How the states are linked:
por vu ras
por ke rir
tiz vu ses
tiz ke zan
dor vu nif
dor ke bez
raz vu biz
raz ke vud
biz vu tis
biz ke mev
fim vu des
fim ke bor
des vu por
des ke fuv
dem vu pag
dem ke mip
sab vu mev
sab ke tis
gef vu mog
gef ke faz
mos vu zan
mos ke ses
ras vu kof
ras ke zab
faz vu mup
faz ke gef
nef vu bez
nef ke nif
vud vu dor
vud ke raz
fuv vu bor
fuv ke des
bez vu raz
bez ke dor
peg vu gef
peg ke mup
teb vu buz
teb ke kuv
mup vu nef
mup ke peg
tuk vu toz
tuk ke mav
rad vu fim
rad ke mil
toz vu vot
toz ke pon
fop vu faz
fop ke mog
ses vu fiv
ses ke mos
tis vu los
tis ke sab
zab vu rir
zab ke ras
los vu teb
los ke dek
nif vu peg
nif ke nef
kuv vu dek
kuv ke teb
sak vu dag
sak ke mok
rir vu fuv
rir ke por
zan vu dem
zan ke tiz
mav vu fos
mav ke tuk
buz vu mok
buz ke dag
bor vu mil
bor ke fim
fen vu pon
fen ke vot
mil vu fop
mil ke rad
dag vu kuv
dag ke buz
pon vu mav
pon ke toz
fos vu mos
fos ke fiv
vot vu sak
vot ke fen
mev vu vud
mev ke biz
fiv vu tuk
fiv ke fos
mok vu fen
mok ke sak
kof vu mip
kof ke pag
pag vu zab
pag ke kof
mip vu tiz
mip ke dem
mog vu rad
mog ke fop
dek vu sab
dek ke los

The rows follow the links: the fewer symbols apart two states are, the more alike their rows tend to be.

Each row is also shifted at random along 5 hidden directions that mean nothing.

Rows with their states:
(112, 72, -167, 38, -3, 203, -145, -36, -83, -36, 83, 0, 46, 48, 9, 67, -12, 121, 26, 65, 175, 4, -62, 184, -89, -48, -49, -146, -320, 23, -93, 45, -41, 20, -88, 85, 65, 165, 44, 194, -28, 177, -38, -178, 86, 35, -331, -9, -84, 231, -46, -27, 115, -24, -34, 63, -83, -47, 51, 200, -90, -29, 76, 95, -165, -63): ses
(1, -72, -94, 52, 3, 68, -41, -90, 18, 103, -125, 165, -65, 101, -19, 0, -121, 108, -48, -33, 137, 28, -61, 144, -52, -145, -22, -143, -238, -52, -42, 93, -208, 147, 34, 42, -20, 42, 181, 8, -85, -13, 34, -33, 135, 43, -98, -26, -167, 72, -54, 54, -31, -67, 56, -90, 15, -28, 14, 26, 105, 42, 69, -116, -11, 51): buz
(-35, -52, 23, -1, 39, -12, 65, -35, -166, -118, 42, 33, -4, 126, -30, -49, -132, -32, -5, -102, -24, -109, -63, 44, -202, 40, -32, 185, -124, 105, -121, -86, 61, -132, -192, 92, -14, 66, 174, 177, -163, -89, 24, 11, 3, -2, -85, 11, -29, 98, -97, 0, 81, -3, 66, 60, 102, -43, -55, 119, -59, -10, 0, -104, -147, -47): raz
(6, 40, 15, 90, -10, 8, 63, 8, -109, -114, 143, -143, 59, -80, -72, 60, 31, 15, 20, 87, 10, -23, 71, -46, 1, 105, 23, -1, 142, 66, 4, -35, 106, -117, -79, -101, 59, -8, -90, -6, 24, 174, -44, 33, -52, 20, -133, 1, 74, 22, -33, -59, 33, 42, -31, 39, -2, 16, -4, 56, -48, 51, 0, 116, -103, -109): bez
(-71, -56, 51, -52, 44, -80, 131, 98, 76, -4, -92, 111, -2, -20, 26, -13, 2, -33, -104, 56, -2, -7, 55, -80, 72, -45, 91, -32, -1, -72, 53, 22, -49, -32, 143, -128, -92, 9, 41, -78, -62, -98, 109, 30, 5, -33, 158, -24, -52, -19, 68, 34, -50, -65, 74, 16, 20, 55, 88, -66, 17, 33, -76, -128, 152, 19): rir
(-81, 75, 84, 104, 102, -181, -22, 72, 100, -157, 55, 106, 41, -206, -59, 53, 39, 163, 135, -10, 170, 107, -81, -128, 166, 227, 129, 28, 318, -14, 34, -74, -346, -130, -43, -76, -49, 16, -277, -338, 110, -18, 6, -46, -70, 208, 217, 36, -59, -245, -75, 36, -142, 33, -62, -105, 174, 13, -20, -105, 114, 143, -142, -114, -58, -108): gef
(-3, -17, -50, -55, 85, 110, -10, 78, 83, -38, 17, 109, 89, 28, 144, 43, -70, 187, 5, 16, 140, -59, -105, 47, 112, 42, 63, -24, -189, -113, 8, -130, -196, -22, 14, 48, -135, 100, -155, 52, -57, 27, 74, -121, -29, -36, -114, 139, -43, 25, -84, -9, 51, -23, 16, -49, 79, 84, 108, 91, -31, 54, 42, -71, -49, -134): vot
(-47, -38, 90, -71, -49, -166, -35, -12, 185, 131, -72, 76, -64, 26, 74, -148, 13, -109, 4, -173, -169, 0, -70, -71, -40, 32, -49, 173, 173, -8, -50, 24, -30, 46, -59, 133, -26, -102, 136, -40, 93, -313, 46, 106, -78, -64, 407, 2, 81, -190, 93, 45, -129, 19, 13, -84, 29, -15, -107, -171, 97, -104, -79, -140, 123, 147): dek
(-14, -57, -10, 45, 27, 54, 67, -29, -4, -42, -69, 85, -4, 71, -37, 63, -118, 163, -99, 80, 194, -27, -26, 28, 62, -130, 73, -190, -246, -79, 86, 41, -207, -17, 85, -65, -37, 74, 11, -63, -114, 124, 21, -38, 72, 109, -235, -47, -206, 121, -46, 1, -5, -47, 146, -24, 47, 30, 107, 56, 66, 196, 51, -106, 37, -104): fim
(-9, 30, -50, -44, 40, 78, -20, -39, -88, -78, 80, 97, 134, -37, -102, 80, -26, 75, -62, 16, 130, 69, 82, 89, -93, 11, -35, -34, -82, 76, -116, 155, -55, -28, 103, -93, -81, 102, 122, 62, -16, 40, 49, -129, 158, 5, -14, -29, -15, 102, -77, 38, 27, -58, -44, 39, 55, -31, 27, 141, -107, -8, -39, 30, -155, 35): tuk
(-31, 50, 30, 36, -20, -36, 83, -19, -172, -80, 90, -144, 80, 10, -44, -14, 38, -84, -77, 66, -109, -42, 44, 3, -73, 52, -5, 104, 28, 115, -26, -43, 217, -160, -104, 1, 27, 44, -4, 134, -27, 70, -37, 64, -66, -46, -64, -71, 60, 66, -15, -81, 88, -12, -13, 51, 31, -63, -11, 37, -64, 28, -95, 102, -41, -79): peg
(-5, 46, 53, 38, -61, -25, -99, 40, 83, 20, 35, 66, -7, 10, -51, 7, 33, -70, -16, -48, -33, 53, -60, -7, -117, 44, -14, -18, -2, 75, -20, 117, -10, -6, 13, 7, 79, 37, 132, 17, 8, -95, -63, -48, 50, 87, 116, -149, -68, 41, 159, 45, -114, -30, 19, 98, -84, -99, -45, -66, 5, -105, -101, -8, 95, 53): vud
(-28, -30, -41, 33, 39, 35, -4, 61, 162, 50, -52, 73, 61, 47, 81, 11, -37, 121, -95, 116, 113, 2, -128, 51, 128, -104, 122, -214, -159, -38, 96, 42, -210, 15, 86, 37, -42, 104, -75, 12, -16, 42, 6, -58, -30, 11, -110, -47, -152, 42, 28, 12, -20, -59, 100, -77, 61, -52, 122, -23, 81, 150, -32, -87, 145, -84): fuv
(14, 90, -52, 138, -36, 29, -115, -39, 11, -47, 86, 8, 28, 50, -58, 42, -15, 95, 38, -6, 99, 19, -145, 74, -49, 42, -2, -63, -45, 72, -34, 34, -111, -45, -115, 126, 109, 99, -63, 31, 20, 92, -114, -27, -12, 96, -128, -98, -77, 48, 84, -8, -48, 7, -11, 16, -19, -112, -41, -5, 55, 62, -53, 22, -30, -104): mup
(-5, -33, -62, -91, 72, 115, 72, 62, 28, 6, -3, 3, 111, 47, 81, 75, -41, 112, -86, 148, 66, -72, 6, 63, 142, -57, 63, -126, -226, -84, 80, -28, -74, 13, 176, -27, -110, 66, -132, 87, -55, 157, 60, -63, -6, -108, -177, 36, -28, 106, -29, -53, 105, -39, 60, -21, 43, 43, 148, 132, -48, 82, 35, 10, 29, -84): sak
(-23, 112, 2, 134, 8, -44, -147, 137, 182, -72, 83, 30, 6, -156, 7, 42, 101, 131, 187, 62, 120, 47, -129, -78, 116, 160, 137, -99, 163, 21, 48, -61, -259, -65, -51, 2, 38, 70, -284, -207, 148, 33, -73, -103, -58, 201, 79, 0, -42, -129, 125, 2, -160, 46, -106, -17, -13, -1, 11, -118, 105, 65, -110, -20, -31, -116): dor
(25, -92, 40, -15, -36, -15, 84, -27, -56, 70, -120, 4, -164, 104, -17, -78, -49, -113, 10, -97, -80, -57, 25, -4, -62, -102, -24, 59, -34, -31, 14, -30, 100, 108, -1, 27, 32, -113, 134, -34, -83, -133, 33, 101, 29, -18, 21, 12, -48, 10, 4, 10, -12, 1, 103, -11, -63, 46, -37, -52, 45, -40, 95, -133, 90, 127): por
(90, 52, -102, 69, -51, 112, -121, -133, 49, 145, -4, -113, 64, -102, -12, 55, 40, 78, -27, 131, 114, 149, 40, 81, 156, -115, -2, -280, -39, -19, 67, 146, -79, 124, 119, -23, 51, -8, -145, -87, 120, 271, -30, -42, 48, 21, -189, -8, -5, 19, -22, -15, -12, 53, -107, -115, -89, -12, 30, -18, 91, 93, 81, 176, 13, -34): fen
(-4, 64, 21, 102, -111, -11, 9, -3, -85, 25, 79, -226, 2, -54, -73, -16, 111, -100, -28, 130, -124, 56, 84, -62, 0, 5, -30, -57, 93, 87, 64, 63, 234, 24, 46, -38, 129, -43, -80, -30, 78, 139, -72, 67, -23, -24, -64, -127, 61, 45, 131, -2, -37, 11, -46, 74, -179, -54, -23, -96, 12, 23, -41, 195, 78, -22): faz
(-36, -100, 12, 20, 44, 26, 134, -47, -129, -62, -95, 97, -33, 129, -60, 18, -136, 10, -64, -47, 105, -60, 65, 55, -124, -99, 16, -3, -170, 10, -19, 66, -35, -33, -1, -68, -70, 36, 216, 65, -196, -26, 51, -25, 107, 14, -72, -35, -96, 151, -91, 27, 48, -66, 133, -2, 103, -16, 28, 102, -57, 74, 29, -80, -91, 34): tis

From each start, follow one symbol. Which state do you reach?
Answer with the state's name.
new walk
(31, 75, -91, 66, 76, 105, -166, -19, 34, -74, 82, 106, 79, -78, -43, 91, -32, 218, 66, 21, 284, 117, -71, 112, 23, 80, 17, -143, -75, 17, -59, 44, -304, -44, 20, -38, -32, 147, -32, -51, 64, 131, -37, -225, 105, 141, -94, 12, -83, 33, -88, 7, -11, -45, -59, 13, 18, -1, 56, 114, -36, 37, 3, 1, -214, -48)
vu tuk
new walk
(-48, -77, 106, -3, 52, -75, 157, -14, -148, -104, 16, 17, -16, -41, -136, 8, -25, -97, -28, -36, -18, 2, 187, -94, -62, 32, -12, 103, 126, 35, -14, 11, 99, -98, 31, -189, -56, -91, 132, -123, -58, -52, 69, 58, 59, 3, 106, 16, 35, -39, -84, 18, -1, 12, 27, 40, 61, 56, -24, -7, -47, 25, -17, -39, -69, 45)
vu tis
new walk
(42, 22, -60, -24, -64, -19, -116, -49, 162, 124, -63, -25, -16, 65, 118, -96, 0, -56, 4, -57, -113, -6, -132, 39, -25, -3, -8, 1, -5, 32, 15, -41, -28, 25, -105, 196, 21, -21, 14, 151, 60, -33, -66, 69, -122, -95, 28, -23, 53, -19, 84, -18, 17, 39, -16, -94, -37, -69, -40, -89, 100, -39, -31, 31, 57, -38)
ke tis
new walk
(-17, 5, -11, 46, -36, -17, -39, 8, 139, 56, -34, -32, -46, 88, 54, -27, -1, -17, -11, 43, -39, 12, -116, 17, 62, -43, 37, -90, -58, -26, 78, -33, -40, 36, -34, 92, 64, 23, -51, 39, 14, 16, -73, 42, -71, 52, -61, -51, -46, 39, 120, -8, -51, 16, 50, 12, -67, -44, 21, -82, 83, 26, 16, -18, 153, -54)
vu fop
new walk
(-48, -32, -10, 39, 3, 62, 195, -64, -198, -63, 37, -170, 73, 115, -58, 43, -96, 0, -184, 178, 4, -80, 66, 63, -5, -140, 48, -98, -236, 6, 58, 15, 180, -85, 17, -21, -31, 20, 59, 191, -168, 248, 4, 73, -4, -92, -300, -33, -41, 264, -79, -96, 157, -18, 114, 16, 63, -11, 92, 131, -43, 183, 20, 93, -16, -126)
ke mil
new walk
(-56, -4, 45, 77, 90, -10, 87, 34, -14, -129, 52, 63, 71, -54, -89, 122, -50, 156, -48, 117, 179, 11, 9, -25, 101, 33, 130, -119, -23, -2, 64, 57, -210, -114, 60, -123, -44, 96, -104, -137, -35, 148, 15, -103, 46, 119, -138, -40, -119, 39, -43, -7, -45, -47, 50, -20, 97, -16, 73, 36, 27, 211, -63, -28, -11, -122)
ke fop
new walk
(-21, -67, 26, -64, 31, -45, 14, 89, 163, 65, -106, 111, -13, 7, 81, 7, -5, 102, -43, -3, 48, -54, -78, -4, 115, -35, 56, -21, -40, -115, 31, -27, -173, 47, 75, 3, -121, -4, -59, -63, -6, -79, 72, 6, -20, -32, 132, 71, -57, -73, 29, 15, -40, -12, 61, -94, 68, 42, 52, -46, 9, 26, -17, -140, 63, 0)
ke buz
new walk
(-7, 98, 3, 44, 3, 22, -24, 52, -39, -138, 99, -24, 32, 52, 25, 5, 5, 25, 10, 8, 15, -53, -121, 37, -71, 57, 45, 56, -78, 92, 9, -87, 39, -113, -136, 98, 49, 113, -45, 135, -46, 39, -72, -83, -35, 55, -99, -52, -8, 89, 66, -56, 22, 18, 20, 80, 6, -59, 3, 37, -48, 15, -69, 46, -26, -94)
vu peg
new walk
(51, 30, 19, 9, -54, -53, -116, -52, 118, 107, -16, -79, 0, 1, 57, -117, 64, -90, 37, -45, -165, 30, -108, 5, -3, 45, -34, 29, 142, 51, 2, -12, 80, -3, -114, 142, 70, -42, -51, 85, 106, -62, -86, 81, -136, -77, 129, -5, 99, -83, 90, 17, -41, 44, -76, -42, -17, -46, -137, -114, 79, -80, -55, 62, 69, -15)
ke biz
new walk
(2, -80, 10, 44, 31, -35, 78, 3, 31, 9, -114, 44, -55, -110, -18, 48, -21, 34, 25, 15, 113, 51, 131, -76, 155, -72, 60, -91, 112, -115, 80, 9, -114, 77, 172, -188, -64, -87, -59, -262, 19, 20, 51, 32, 59, 87, 72, 34, -56, -83, -57, 40, -59, 11, -12, -91, 8, 79, 28, -59, 77, 97, 56, -40, 79, 32)
ke kuv
new walk
(31, 40, -39, 20, -27, 73, -77, -21, -68, 15, 23, 6, -40, -102, -111, 53, 68, -37, 62, -14, 69, 74, 79, 18, -39, -2, -34, -45, 9, -3, -95, 68, 11, 66, 85, -98, 122, 13, 52, -107, 74, 55, -3, -94, 140, 85, 22, -32, -10, 22, 26, -1, -44, 6, -90, 82, -134, -1, -39, 6, -55, -82, 56, 77, -70, 81)
ke zan
new walk
(-16, -95, 44, 20, 2, 1, 120, 12, -82, 32, -104, 89, -98, 119, -104, 8, -85, -51, -111, -6, 92, -29, 84, 4, -24, -128, 13, -51, -162, -58, 31, 74, -15, 51, 145, -92, 14, -31, 169, -80, -161, -66, 46, 24, 130, 35, -49, -93, -120, 154, 12, 40, -35, -47, 175, 9, -24, -11, 25, -15, 17, 34, 60, -119, 90, 92)
ke fuv
new walk
(-8, -30, -3, -76, -43, -5, 47, -103, 78, 144, -75, -71, 36, 164, 76, -124, -43, -95, -134, -21, -185, -54, -6, 50, -57, -108, -89, 43, -59, 20, 11, 56, 153, 36, -46, 127, -89, -33, 121, 256, -24, -61, 37, 117, -90, -227, 40, 2, 83, 39, -36, -40, 100, 12, 27, -101, 13, -50, -28, 20, 38, -47, 17, 23, 85, 44)
ke teb
new walk
(2, 64, 18, 33, -35, -30, 5, -89, -130, -36, 104, -128, 26, 47, -49, -65, 12, -92, 30, -48, -126, -6, -7, -4, -139, 82, -60, 178, 89, 117, -65, -24, 168, -97, -175, 64, 89, -4, 48, 114, -14, 33, -61, 96, -76, -32, -51, -25, 84, 47, 13, -20, 19, 35, -22, 63, 1, -66, -113, 21, -36, -51, -14, 91, -55, -56)
ke nif
